Here is a tiny trained network, its code and every weight. The questions are about switching its units off for an input and a class, where a switched-off unit gives its printed mean instead of its output.

import numpy as np


def w(rows, s, z=0):
    codes = np.array(rows[::2]) - 128.0
    scale = np.full(codes.shape[1], s)
    scale[-1] = z or s
    return codes * scale


def f(y):
    return np.maximum(y, 0)


def log_softmax(a):
    a = a - a.max(-1, keepdims=True)
    return a - np.log(np.exp(a).sum(-1, keepdims=True))


def net(x, mask):
    res = np.array(x, float).reshape(1, 4) / 4 @ E
    y = f(res @ A[0][:, :-1].T + A[0][:, -1])
    res = res + np.where(mask, y, B[0][:, -1]) @ B[0][:, :-1]
    return log_softmax(res[-1] @ U[:, :-1].T + U[:, -1])


A, B = {}, {}
E = w([
[9,96,126,200,118,187,75,98],'x0',
[180,95,114,21,139,148,69,169],'x1',
[143,82,98,134,220,82,151,176],'x2',
[114,46,176,176,111,176,194,159],'x3',
],0.012)
A[0] = w([
[123,86,115,146,164,75,216,134,199],'neuron 0',
[41,192,166,235,70,122,162,117,193],'neuron 1',
[118,208,137,130,88,145,140,44,151],'neuron 2',
[133,70,159,96,85,170,80,153,104],'neuron 3',
[102,80,111,168,191,111,147,181,253],'neuron 4',
[111,1,120,68,179,218,101,181,136],'neuron 5',
[147,134,160,223,178,132,220,182,180],'neuron 6',
[168,138,132,35,48,146,125,78,145],'neuron 7',
[105,178,52,163,186,50,115,90,152],'neuron 8',
[91,244,148,111,18,188,99,83,219],'neuron 9',
[202,126,153,76,133,95,54,143,177],'neuron 10',
],0.0093,0.0035)
B[0] = w([
[88,195,132,135,65,111,184,223,214],'neuron 0',
[98,122,15,211,229,235,46,129,254],'neuron 1',
[208,148,66,185,199,176,95,121,195],'neuron 2',
[36,205,176,189,52,88,123,249,185],'neuron 3',
[102,112,162,150,95,176,159,232,217],'neuron 4',
[118,223,129,164,113,212,169,255,233],'neuron 5',
[53,120,201,178,112,207,138,186,230],'neuron 6',
[155,86,196,99,90,188,15,46,212],'neuron 7',
[175,116,168,80,60,74,64,137,214],'neuron 8',
[155,171,145,158,182,207,42,105,245],'neuron 9',
[126,45,85,180,172,106,107,145,233],'neuron 10',
],0.0087,0.012)
U = w([
[164,130,55,96,58,36,125,157,110],'0',
[87,153,110,152,135,181,165,254,160],'1',
[133,119,239,110,57,118,62,182,200],'2',
[206,67,106,67,199,82,71,125,98],'3',
[159,108,89,151,211,206,74,67,100],'4',
[118,77,221,128,83,103,158,122,52],'5',
[57,105,134,65,97,108,189,86,3],'6',
],0.0098,0.0048)

Each question gives the input, the list of numbers given to net, and the class t.
The units are the neurons (one row each of A and B). Each row of codes is followed by its name. A weight is (code - 128) times the scale printed after its matrix; where a second scale follows, it is the last column's (A, B and U).
mask holds one flag per neuron, in row order. A switched-off neuron (its flag False) gives its mean, the last column of its row in B, instead of its output. The means were averaged over made-up inputs and are rounded, as every weight is.
A unit's drop is (log p(t) with every unit on - log p(t) with that unit switched off) / (log p(t) with every unit on - log p(t) with every unit switched off).
The circuit of an input: a set's keep is (log p(t) with only the set's units on - log p(t) with every unit switched off) / (log p(t) with every unit on - log p(t) with every unit switched off). Starting from all 11 units, units are removed one at a time, each time the one whose removal leaves the highest keep (on an exact tie, the one counted first), for as long as the keep stays at least 0.8.
circuit, biggest first: the units of the circuit, biggest drop first
most important unit: the unit with the biggest drop
top k neurons: the k neurons with the biggest drops, biggest first
drop of u: that unit's drop, to one decimal
input [-1,2,0,-6], class 3: most important unit : neuron 1
input [1,7,5,-7], class 3: top 3 neurons : (neuron 10; neuron 6; neuron 0)
input [-4,3,-7,4], class 2: top 2 neurons : (neuron 1; neuron 3)
input [-6,0,-3,0], class 3: top 3 neurons : (neuron 1; neuron 6; neuron 5)
input [-4,-6,4,-6], class 2: top 2 neurons : (neuron 8; neuron 1)
input [-2,5,0,0], class 2: top 2 neurons : (neuron 1; neuron 7)
input [-1,4,-6,2], class 2: top 3 neurons : (neuron 1; neuron 3; neuron 7)
input [4,7,-6,3], class 2: top 2 neurons : (neuron 7; neuron 1)
input [-1,5,-2,-3], class 2: top 2 neurons : (neuron 1; neuron 2)
input [-8,0,6,-6], class 0: drop of neuron 9 : 0.3
input [1,0,-5,0], class 4: drop of neuron 2 : 0.0
input [-7,4,6,-3], class 3: drop of neuron 10 : 0.2
input [-3,0,0,-7], class 3: drop of neuron 1 : 0.1
input [1,-7,-3,3], class 4: circuit, biggest first : (neuron 1)
